Below are the code and all the weights of a small trained network. Each question names an input and a target symbol and asks about switching units off, where a switched-off unit gives its printed mean instead of its output.

import numpy as np


def w(rows, s, z=0):
    codes = np.array(rows[::2]) - 128.0
    scale = np.full(codes.shape[1], s)
    scale[-1] = z or s
    return codes * scale


def f(y):
    return np.maximum(y, 0)


def softmax(a):
    e = np.exp(a - a.max(-1, keepdims=True))
    return e / e.sum(-1, keepdims=True)


def log_softmax(a):
    a = a - a.max(-1, keepdims=True)
    return a - np.log(np.exp(a).sum(-1, keepdims=True))


def net(x, mask):
    ids = ['Παβηξσ'.index(c) for c in x.split()]
    T = len(ids)
    res = E[ids] + P[:T]
    u = 0
    for l in range(3):
        r = res
        for j in range(2):
            rows = slice(3 * j, 3 * j + 3)
            q, k, v = (r @ M[l][rows].T for M in (Q, K, V))
            z = softmax(np.where(np.tri(T) > 0, q @ k.T / 3**0.5, -1e9)) @ v
            o = O[l][rows]
            res = res + np.where(mask[u + j], z, o[:, -1]) @ o[:, :-1]
        u += 2
        y = f(res @ A[l][:, :-1].T + A[l][:, -1])
        res = res + np.where(mask[u : u + 4], y, B[l][:, -1]) @ B[l][:, :-1]
        u += 4
    return log_softmax(res[-1] @ U[:, :-1].T + U[:, -1])


Q, K, V, O, A, B = {}, {}, {}, {}, {}, {}
E = w([
[6,176,126],'Π',
[211,154,136],'α',
[78,235,127],'β',
[121,95,124],'η',
[32,159,53],'ξ',
[100,125,94],'σ',
],0.017)
P = w([
[186,132,13],'0',
[76,130,173],'1',
[94,135,128],'2',
[95,123,150],'3',
[88,112,159],'4',
[75,82,255],'5',
[114,124,123],'6',
[120,116,91],'7',
[73,104,174],'8',
],0.006)
Q[0] = w([
[251,213,151],'L0H1',
[62,134,3],'L0H1',
[170,54,63],'L0H1',
[120,136,146],'L0H2',
[158,195,74],'L0H2',
[226,111,128],'L0H2',
],0.0057)
K[0] = w([
[116,175,149],'L0H1',
[132,151,95],'L0H1',
[99,161,248],'L0H1',
[134,90,115],'L0H2',
[172,188,48],'L0H2',
[107,109,124],'L0H2',
],0.013)
V[0] = w([
[131,178,132],'L0H1',
[118,79,120],'L0H1',
[58,161,200],'L0H1',
[112,118,14],'L0H2',
[96,3,149],'L0H2',
[138,87,124],'L0H2',
],0.014)
O[0] = w([
[191,83,123,168],'L0H1',
[184,170,2,96],'L0H1',
[190,158,174,154],'L0H1',
[126,170,192,175],'L0H2',
[148,191,80,1],'L0H2',
[72,49,90,77],'L0H2',
],0.0078,0.0097)
A[0] = w([
[2,159,194,5],'L0N1',
[164,204,81,254],'L0N2',
[139,55,164,124],'L0N3',
[89,55,160,225],'L0N4',
],0.008,0.0017)
B[0] = w([
[114,109,101,254],'L0N1',
[31,150,167,147],'L0N2',
[119,210,34,156],'L0N3',
[254,103,37,169],'L0N4',
],0.0089,0.009)
Q[1] = w([
[132,133,246],'L1H1',
[82,160,86],'L1H1',
[74,80,198],'L1H1',
[63,101,169],'L1H2',
[195,92,57],'L1H2',
[155,165,116],'L1H2',
],0.012)
K[1] = w([
[148,141,107],'L1H1',
[166,100,128],'L1H1',
[114,146,116],'L1H1',
[126,250,94],'L1H2',
[90,62,176],'L1H2',
[57,162,159],'L1H2',
],0.011)
V[1] = w([
[157,180,160],'L1H1',
[92,9,62],'L1H1',
[100,186,140],'L1H1',
[34,145,171],'L1H2',
[169,139,82],'L1H2',
[248,136,156],'L1H2',
],0.014)
O[1] = w([
[81,99,149,156],'L1H1',
[183,213,136,44],'L1H1',
[37,202,90,196],'L1H1',
[127,8,128,255],'L1H2',
[103,113,3,73],'L1H2',
[196,86,208,38],'L1H2',
],0.0064,0.0071)
A[1] = w([
[201,1,90,57],'L1N1',
[142,153,245,117],'L1N2',
[140,101,110,3],'L1N3',
[4,204,47,208],'L1N4',
],0.0051,0.0028)
B[1] = w([
[102,79,198,145],'L1N1',
[167,180,67,168],'L1N2',
[165,166,255,128],'L1N3',
[168,110,168,255],'L1N4',
],0.0095,0.0081)
Q[2] = w([
[46,132,219],'L2H1',
[170,141,131],'L2H1',
[113,121,206],'L2H1',
[255,220,30],'L2H2',
[89,23,186],'L2H2',
[221,58,105],'L2H2',
],0.0082)
K[2] = w([
[96,80,224],'L2H1',
[104,225,190],'L2H1',
[39,103,199],'L2H1',
[140,70,180],'L2H2',
[88,70,4],'L2H2',
[44,71,168],'L2H2',
],0.011)
V[2] = w([
[87,89,47],'L2H1',
[115,224,86],'L2H1',
[106,96,133],'L2H1',
[128,131,116],'L2H2',
[161,255,84],'L2H2',
[51,110,185],'L2H2',
],0.0093)
O[2] = w([
[174,171,8,129],'L2H1',
[254,71,147,63],'L2H1',
[75,80,60,186],'L2H1',
[184,160,165,123],'L2H2',
[155,48,126,27],'L2H2',
[175,197,30,253],'L2H2',
],0.0063,0.0045)
A[2] = w([
[55,239,58,122],'L2N1',
[116,133,154,170],'L2N2',
[255,83,9,78],'L2N3',
[137,35,185,253],'L2N4',
],0.0095,0.0044)
B[2] = w([
[211,26,160,247],'L2N1',
[2,232,167,157],'L2N2',
[7,155,88,165],'L2N3',
[168,185,73,190],'L2N4',
],0.0086,0.012)
U = w([
[156,92,91,21],'Π',
[213,198,59,252],'α',
[116,150,139,179],'β',
[108,185,1,95],'η',
[165,98,57,68],'ξ',
[134,152,31,71],'σ',
],0.0096,0.0026)

Each question gives the input, a string of symbols that net reads in full, and the target symbol t.
The units are the heads (3 rows each of Q, K, V and O) and the neurons (one row each of A and B). Each row of codes is followed by its name. A weight is (code - 128) times the scale printed after its matrix; where a second scale follows, it is the last column's (O, A, B and U).
mask holds one flag per unit, layer by layer, with each layer's heads first. A switched-off unit (its flag False) gives its mean, the last column of its rows in O or B, instead of its output. The means were averaged over made-up inputs and are rounded, as every weight is.
A unit's drop is (log p(t) with every unit on - log p(t) with that unit switched off) / (log p(t) with every unit on - log p(t) with every unit switched off).
The circuit of an input: a set's keep is (log p(t) with only the set's units on - log p(t) with every unit switched off) / (log p(t) with every unit on - log p(t) with every unit switched off). Starting from the 12 units with the biggest drops (on a tie, the unit counted first), units are removed one at a time, each time the one whose removal leaves the highest keep (on an exact tie, the one counted first), for as long as the keep stays at least 0.8.
circuit, biggest first: the units of the circuit, biggest drop first
most important unit: the unit with the biggest drop
k most important neurons of layer l: the k neurons of layer l with the biggest drops, biggest first
which heads matter: for each layer, one digit per head in row order, 1 if its drop is at least 0.15 and else 0, layers parted by /
drop of u: that unit's drop, to one decimal
input β β β, target β: circuit, biggest first => L0H1, L2H1
input β β ξ, target β: circuit, biggest first => L0H1, L0H2, L2H1
input ξ α σ α η σ Π β Π, target ξ: most important unit => L0H2
input α ξ Π β α ξ η, target α: circuit, biggest first => L1H1, L0H1, L0N1
input β β η α, target β: circuit, biggest first => L2H1, L0H1, L1H2
input β β α ξ α, target β: circuit, biggest first => L0H1, L2H1, L1H2
input β Π β Π β ξ σ β, target β: circuit, biggest first => L0H1, L1H2, L2H1
input Π ξ σ ξ β, target Π: which heads matter => 11 / 11 / 11
input α β α η β η β α η, target α: which heads matter => 10 / 11 / 11
input η β β η β σ, target η: circuit, biggest first => L0H1, L2N1, L1H2
input ξ α β Π β β ξ, target ξ: which heads matter => 01 / 01 / 11
input ξ α β, target Π: which heads matter => 01 / 11 / 11
input Π β β β β σ Π Π, target Π: which heads matter => 01 / 10 / 11
input ξ β η β Π α Π, target ξ: which heads matter => 01 / 01 / 11
input σ α η β β η, target η: 2 most important neurons of layer 2 => L2N3, L2N1
input η ξ η, target η: most important unit => L2H1
input η β σ σ, target η: which heads matter => 10 / 11 / 11
input α α ξ α α α, target α: 2 most important neurons of layer 2 => L2N4, L2N1
input Π β η α Π, target Π: 2 most important neurons of layer 2 => L2N1, L2N4
input η η α β α β η α, target η: most important unit => L0H2
input α Π β, target α: 2 most important neurons of layer 0 => L0N3, L0N4
input α Π β η σ Π ξ, target α: drop of L0H2 => 0.3
input α α ξ β σ β, target α: drop of L0N1 => -0.2
input ξ η ξ, target ξ: drop of L0H1 => 0.2
input α α ξ β σ, target α: 2 most important neurons of layer 0 => L0N1, L0N2
